Here is a tiny trained network, its code and every weight. The questions are about switching its units off for an input and a class, where a switched-off unit gives its printed mean instead of its output.

import numpy as np


def w(rows, s, z=0):
    codes = np.array(rows[::2]) - 128.0
    scale = np.full(codes.shape[1], s)
    scale[-1] = z or s
    return codes * scale


def f(y):
    return y / 2 * (1 + np.tanh(0.7978845608 * (y + 0.044715 * y**3)))


def log_softmax(a):
    a = a - a.max(-1, keepdims=True)
    return a - np.log(np.exp(a).sum(-1, keepdims=True))


def net(x, mask):
    res = np.array(x, float).reshape(1, 6) / 4 @ E
    y = f(res @ A[0][:, :-1].T + A[0][:, -1])
    res = res + np.where(mask, y, B[0][:, -1]) @ B[0][:, :-1]
    return log_softmax(res[-1] @ U[:, :-1].T + U[:, -1])


A, B = {}, {}
E = w([
[139,4,50,37,20,40,148,155,54],'x0',
[115,166,152,157,2,144,144,210,129],'x1',
[8,166,63,72,120,241,132,149,97],'x2',
[174,12,145,73,154,187,172,237,163],'x3',
[130,57,107,227,93,185,180,78,115],'x4',
[127,128,124,136,139,126,118,139,120],'x5',
],0.0098)
A[0] = w([
[159,53,144,96,195,187,202,226,195,7],'n1',
[119,83,73,83,104,102,102,85,101,22],'n2',
[146,165,151,162,46,104,135,200,134,78],'n3',
[138,91,94,233,96,200,154,49,84,234],'n4',
[101,177,101,164,109,83,106,72,92,2],'n5',
[111,188,121,60,129,88,76,129,192,158],'n6',
[197,120,25,91,83,87,161,157,55,3],'n7',
[175,70,190,170,86,43,104,65,121,150],'n8',
[169,79,102,121,230,82,112,73,130,96],'n9',
[16,130,2,96,127,202,126,108,107,3],'n10',
[138,119,63,89,178,140,131,87,135,102],'n11',
],0.01,0.0047)
B[0] = w([
[87,119,134,181,71,72,59,109,134,233],'n1',
[137,191,128,145,143,154,100,91,128,191],'n2',
[114,208,144,127,90,161,189,162,60,192],'n3',
[177,115,126,90,148,168,64,164,95,248],'n4',
[6,35,151,143,42,49,93,91,135,186],'n5',
[198,105,101,73,135,151,80,113,76,208],'n6',
[117,169,86,180,193,146,92,45,123,224],'n7',
[140,133,148,130,173,104,142,213,175,232],'n8',
[99,144,140,166,116,157,188,169,71,213],'n9',
[142,159,206,94,185,32,167,188,159,236],'n10',
[86,112,167,175,64,186,191,157,70,172],'n11',
],0.011,0.013)
U = w([
[77,89,108,176,48,53,85,120,141,114],'0',
[159,175,129,150,183,57,179,196,192,92],'1',
[111,172,114,175,82,174,233,158,43,107],'2',
[134,254,108,221,197,177,79,59,189,128],'3',
[149,140,92,139,134,131,125,155,122,255],'4',
[211,87,101,88,130,138,56,162,57,107],'5',
[169,96,102,110,102,140,162,114,144,141],'6',
[162,74,88,112,102,144,165,94,182,92],'7',
],0.0099,0.016)

Each question gives the input, the list of numbers given to net, and the class t.
The units are the neurons (one row each of A and B). Each row of codes is followed by its name. A weight is (code - 128) times the scale printed after its matrix; where a second scale follows, it is the last column's (A, B and U).
mask holds one flag per neuron, in row order. A switched-off neuron (its flag False) gives its mean, the last column of its row in B, instead of its output. The means were averaged over made-up inputs and are rounded, as every weight is.
A unit's drop is (log p(t) with every unit on - log p(t) with that unit switched off) / (log p(t) with every unit on - log p(t) with every unit switched off).
The circuit of an input: a set's keep is (log p(t) with only the set's units on - log p(t) with every unit switched off) / (log p(t) with every unit on - log p(t) with every unit switched off). Starting from all 11 units, units are removed one at a time, each time the one whose removal leaves the highest keep (on an exact tie, the one counted first), for as long as the keep stays at least 0.8.
units of the circuit, in order: the units of the circuit, biggest drop first
top k neurons: the k neurons with the biggest drops, biggest first
drop of u: that unit's drop, to one decimal
input [8,-4,5,-6,-1,8], class 3: top neuron	(n7)
input [5,-8,-3,-7,-7,-8], class 2: top 4 neurons	(n9 n11 n1 n4)
input [-4,-8,-4,-5,-5,6], class 2: units of the circuit, in order	(n9 n11)
input [8,-7,-3,0,0,7], class 3: top 3 neurons	(n7 n2 n3)
input [7,-6,-5,4,-4,1], class 3: units of the circuit, in order	(n7 n2)
input [-4,4,2,-2,2,-5], class 4: top 2 neurons	(n7 n2)
input [0,-7,-6,-3,-8,-6], class 5: top 4 neurons	(n6 n10 n3 n7)
input [3,-8,1,0,-4,8], class 2: top 2 neurons	(n9 n11)
input [2,6,-2,4,8,4], class 5: top 3 neurons	(n4 n9 n11)
input [-7,-7,-8,6,8,1], class 1: top 4 neurons	(n8 n6 n7 n9)
input [1,-5,-4,1,1,-2], class 2: top 2 neurons	(n9 n10)
input [-6,7,3,-7,7,-6], class 0: top 2 neurons	(n5 n9)
input [-1,5,-5,5,8,-2], class 5: top 2 neurons	(n4 n10)
input [-2,0,3,-4,8,1], class 5: units of the circuit, in order	(n4)
input [-3,-1,7,0,-7,1], class 1: top 2 neurons	(n10 n4)
input [-4,2,-8,-7,-3,7], class 1: top 3 neurons	(n8 n1 n11)
input [0,-7,-8,8,2,3], class 0: top 3 neurons	(n1 n10 n3)
input [-6,7,2,-5,-2,-2], class 2: units of the circuit, in order	(n3 n7)
input [-4,-6,-4,-3,-6,1], class 2: units of the circuit, in order	(n9 n7)
input [6,8,-7,4,8,4], class 2: units of the circuit, in order	(n3)
input [-4,-1,8,5,4,-6], class 1: drop of n10	1.1
input [0,-5,6,-7,-4,-7], class 0: drop of n8	0.1
input [2,-7,-8,-7,-3,7], class 1: drop of n1	1.8
input [-6,-7,0,4,2,-6], class 2: drop of n9	0.4
